[[46, 268, 291, 509],
[-27, 350, -678, -201],
[135, -37, -620, 10],
[82, 250, 748, 6]]
:
[[46, 268],
[-27, 350],
[135, -37]]

[[-22, -135, -39, 486],
[570, -136, -287, -33],
[-234, -328, -262, 381],
[219, -509, 62, 602]]
:
[[-22, -135],
[570, -136],
[-234, -328]]

[[-104, 74, 101, 413],
[-111, -183, 71, 136],
[-200, -538, -9, -614]]
:
[[-104, 74],
[-111, -183],
[-200, -538]]

[[-159, 23],
[-10, 3],
[-159, 17],
[-709, 98]]
:
[[-159, 23],
[-10, 3],
[-159, 17]]

[[357, 690, -55, 270, -440],
[348, -32, -54, 549, -438],
[523, -280, 512, -324, -40],
[-87, -329, -193, -359, 330]]
:
[[357, 690],
[348, -32],
[523, -280]]

[[-182, -209],
[-116, -221],
[-249, -370],
[-790, -826],
[-219, -159]]
:
[[-182, -209],
[-116, -221],
[-249, -370]]

[[551, -331, -586],
[-576, 796, 668],
[478, -826, -666]]
:
[[551, -331],
[-576, 796],
[478, -826]]

[[-283, 299, 124, 255],
[380, -554, 809, 54],
[-49, -279, -329, 443],
[13, 362, 257, -477]]
:
[[-283, 299],
[380, -554],
[-49, -279]]
---
[[-5, 186, -137, 241, 146, 89, -119],
[19, 42, -36, 30, 41, 52, -37],
[18, -181, 141, -222, -129, -107, 124],
[6, 37, -11, 60, 36, 32, -39],
[5, -247, 170, -314, -169, -154, 167],
[-32, 465, -329, 607, 331, 308, -277],
[5, -101, 95, -174, -89, -79, 73],
[-10, 155, -94, 220, 86, 89, -115],
[20, -357, 241, -470, -252, -250, 230]]
:
[[-119, 89, 146, 241, -137, 186, -5],
[-37, 52, 41, 30, -36, 42, 19],
[124, -107, -129, -222, 141, -181, 18],
[-39, 32, 36, 60, -11, 37, 6],
[167, -154, -169, -314, 170, -247, 5],
[-277, 308, 331, 607, -329, 465, -32],
[73, -79, -89, -174, 95, -101, 5],
[-115, 89, 86, 220, -94, 155, -10],
[230, -250, -252, -470, 241, -357, 20]]

[[319, 197, 26, -131, 86, 611, -69, -162, 386],
[474, -51, -65, -116, 75, 340, -55, -42, 445],
[-246, 98, -55, 96, 24, -229, -6, -78, -140],
[-29, -219, -43, -89, -17, -107, -118, 328, -294],
[-33, 83, 178, 10, -89, 177, 131, -88, 25],
[-274, 330, 27, -160, 95, 526, -266, 83, -348],
[257, -395, 329, 97, -306, -233, 464, 26, 210],
[-308, 299, -165, 11, 160, 29, -221, -89, -198],
[488, -106, -209, -204, 170, 351, -260, 138, 306]]
:
[[386, -162, -69, 611, 86, -131, 26, 197, 319],
[445, -42, -55, 340, 75, -116, -65, -51, 474],
[-140, -78, -6, -229, 24, 96, -55, 98, -246],
[-294, 328, -118, -107, -17, -89, -43, -219, -29],
[25, -88, 131, 177, -89, 10, 178, 83, -33],
[-348, 83, -266, 526, 95, -160, 27, 330, -274],
[210, 26, 464, -233, -306, 97, 329, -395, 257],
[-198, -89, -221, 29, 160, 11, -165, 299, -308],
[306, 138, -260, 351, 170, -204, -209, -106, 488]]

[[675, 14, 421, 77],
[688, 461, -198, 204],
[-89, -297, -270, -521],
[-205, 89, 34, -165],
[-238, -279, 438, 422],
[-7, 222, -79, -106],
[560, -553, 95, -130]]
:
[[77, 421, 14, 675],
[204, -198, 461, 688],
[-521, -270, -297, -89],
[-165, 34, 89, -205],
[422, 438, -279, -238],
[-106, -79, 222, -7],
[-130, 95, -553, 560]]

[[-280, 29, -111, 50, 167, -399, 77, 581, 91, 591, -496, -70, 302, 353, 36, -126],
[29, 98, 449, 184, 31, -238, -351, -391, 316, -431, 571, 373, 338, -49, -26, -165],
[-232, -204, -294, 95, -114, 61, 96, 523, 448, 376, -546, -198, 436, 353, -12, 20],
[-127, -244, -348, 135, -221, 259, 47, 414, 565, 260, -527, -256, 434, 276, -110, 82]]
:
[[-126, 36, 353, 302, -70, -496, 591, 91, 581, 77, -399, 167, 50, -111, 29, -280],
[-165, -26, -49, 338, 373, 571, -431, 316, -391, -351, -238, 31, 184, 449, 98, 29],
[20, -12, 353, 436, -198, -546, 376, 448, 523, 96, 61, -114, 95, -294, -204, -232],
[82, -110, 276, 434, -256, -527, 260, 565, 414, 47, 259, -221, 135, -348, -244, -127]]

[[6, 93],
[-144, -269],
[207, 282],
[223, -645],
[-188, -138],
[235, 119],
[198, -714],
[44, -62],
[-123, -239],
[-5, 704]]
:
[[93, 6],
[-269, -144],
[282, 207],
[-645, 223],
[-138, -188],
[119, 235],
[-714, 198],
[-62, 44],
[-239, -123],
[704, -5]]

[[258, 161, 208, -106, 624, 35],
[-284, -189, -271, 160, -584, -31],
[35, 96, 291, -292, -556, -46],
[291, 244, 456, -353, 162, -3],
[-298, -240, -433, 325, -250, -4],
[315, 228, 366, -247, 489, 22],
[-254, -160, -210, 109, -602, -34],
[-188, -213, -491, 436, 376, 40],
[72, -17, -162, 203, 710, 52],
[248, 151, 188, -88, 628, 36],
[-293, -217, -359, 249, -407, -16],
[-329, -245, -406, 283, -450, -18]]
:
[[35, 624, -106, 208, 161, 258],
[-31, -584, 160, -271, -189, -284],
[-46, -556, -292, 291, 96, 35],
[-3, 162, -353, 456, 244, 291],
[-4, -250, 325, -433, -240, -298],
[22, 489, -247, 366, 228, 315],
[-34, -602, 109, -210, -160, -254],
[40, 376, 436, -491, -213, -188],
[52, 710, 203, -162, -17, 72],
[36, 628, -88, 188, 151, 248],
[-16, -407, 249, -359, -217, -293],
[-18, -450, 283, -406, -245, -329]]
---
[[184, 291, -44, 549, 17],
[205, -404, 365, -41, -291],
[171, -485, 408, -243, 15],
[153, 347, -31, 615, -21]]
:
[[184, 291],
[205, -404]]

[[-538, 444, -491],
[773, -720, 570],
[-734, 692, -516]]
:
[[-538, 444],
[773, -720]]

[[329, 422, 108, 299],
[-37, -532, 702, 759]]
:
[[329, 422],
[-37, -532]]

[[-63, -228, 145, 44, -9],
[-333, -109, -796, 100, -169],
[-139, -90, -5, 185, -96]]
:
[[-63, -228],
[-333, -109]]

[[359, 13, 172, 396, 559],
[-165, 95, 98, -642, -482]]
:
[[359, 13],
[-165, 95]]

[[-402, 174, 630, -743, -328],
[-174, 447, -514, 452, -820],
[-599, -765, 616, -545, -374],
[-540, 180, 708, -820, -474]]
:
[[-402, 174],
[-174, 447]]

[[130, -144, -64],
[700, 671, 160],
[390, 732, 411]]
:
[[130, -144],
[700, 671]]
---
[[-636, 105, 102, -109],
[385, 10, 280, 134],
[183, 132, 86, -82]]
:
[-109, 280, 132]

[[-230, 17, -501, -123, 313],
[124, -71, 318, 414, 246],
[-388, 72, -794, -267, 184],
[-76, 649, 271, -275, 105]]
:
[313, 414, -794, 649]

[[-498, 97, -615, 590, -643],
[-152, -417, 184, -88, 128],
[-184, 593, 276, -366, 3],
[-583, 178, -667, 634, -723]]
:
[-643, -88, 276, 178]

[[-743, -720, 702, -489, -54],
[-596, -3, 317, -145, 410]]
:
[-54, -145]

[[84, 298, -593],
[465, 321, -138],
[105, -384, -639],
[144, -425, -604]]
:
[-593, 321, 105]

[[520, 582, -67, -37, -288],
[-137, 589, -85, 461, -4]]
:
[-288, 461]

[[-224, -3],
[-422, -668],
[-265, -11]]
:
[-3, -422]
